Look-ups in named tables: a row name and a column name give one cell, copied from the table.

sakiref:
	dazo	mig	safakir	vin	niz
fose	346	-108	-349	742	333
pimalit	-80	-782	355	-319	-940
pogut	-975	-582	148	-873	-479

pogut, safakir: 148
pogut, vin: -873
pimalit, niz: -940
pogut, niz: -479
fose, niz: 333
pimalit, safakir: 355
fose, safakir: -349
fose, vin: 742
fose, dazo: 346
pogut, dazo: -975
fose, mig: -108
pimalit, mig: -782
pimalit, dazo: -80
pimalit, vin: -319
pogut, mig: -582

legukis:
|  | komumo | lup | pido | zaz | kofufe | zateseb | zafiva |
|---|---|---|---|---|---|---|---|
| refi | -46.70 | -74.78 | -15.19 | -16.51 | 53.02 | 57.43 | 9.10 |
| zanon | -8.94 | -9.07 | 20.00 | 31.70 | -47.75 | -53.26 | -27.56 |
| doko | -25.01 | 10.69 | -48.14 | 2.92 | -13.71 | 4.92 | 21.03 |
| gufo | -15.43 | 31.40 | -0.97 | -15.22 | -35.84 | 14.80 | -18.79 |
| gukuz | -63.43 | -58.08 | 28.40 | 36.93 | -55.04 | -12.67 | -62.11 |
| nufe | -16.16 | 3.18 | -37.49 | 13.61 | -4.39 | -11.28 | 21.16 |
| tovo | 38.84 | 50.01 | -12.32 | -61.62 | 16.54 | 28.12 | 73.29 |
| kezev | -25.05 | 13.05 | -42.64 | 2.22 | -21.15 | 10.43 | 12.01 |
| vekoze | 8.06 | 5.74 | 8.32 | -28.67 | 29.98 | 21.54 | 54.46 |
| siki | -6.89 | 19.59 | -50.25 | -20.95 | -5.06 | 18.46 | 38.12 |
| tokanin | 12.31 | 16.14 | -60.75 | -21.95 | 7.57 | 2.15 | 62.52 |
| zag | 12.90 | 1.64 | 50.82 | 8.09 | -76.34 | -12.98 | -62.67 |
| mifi | -23.92 | -71.50 | -29.81 | -7.65 | 31.65 | -0.54 | 23.00 |

What is the lup of gufo in legukis? 31.40
What is the zaz of nufe in legukis? 13.61
What is the lup of zag in legukis? 1.64
What is the zateseb of zag in legukis? -12.98
What is the zafiva of tovo in legukis? 73.29
What is the kofufe of tovo in legukis? 16.54
What is the zaz of zag in legukis? 8.09
What is the zateseb of kezev in legukis? 10.43
What is the komumo of kezev in legukis? -25.05
What is the pido of tokanin in legukis? -60.75
What is the kofufe of tokanin in legukis? 7.57
What is the komumo of tokanin in legukis? 12.31
What is the lup of gukuz in legukis? -58.08
What is the komumo of vekoze in legukis? 8.06
What is the pido of zag in legukis? 50.82
What is the zateseb of doko in legukis? 4.92

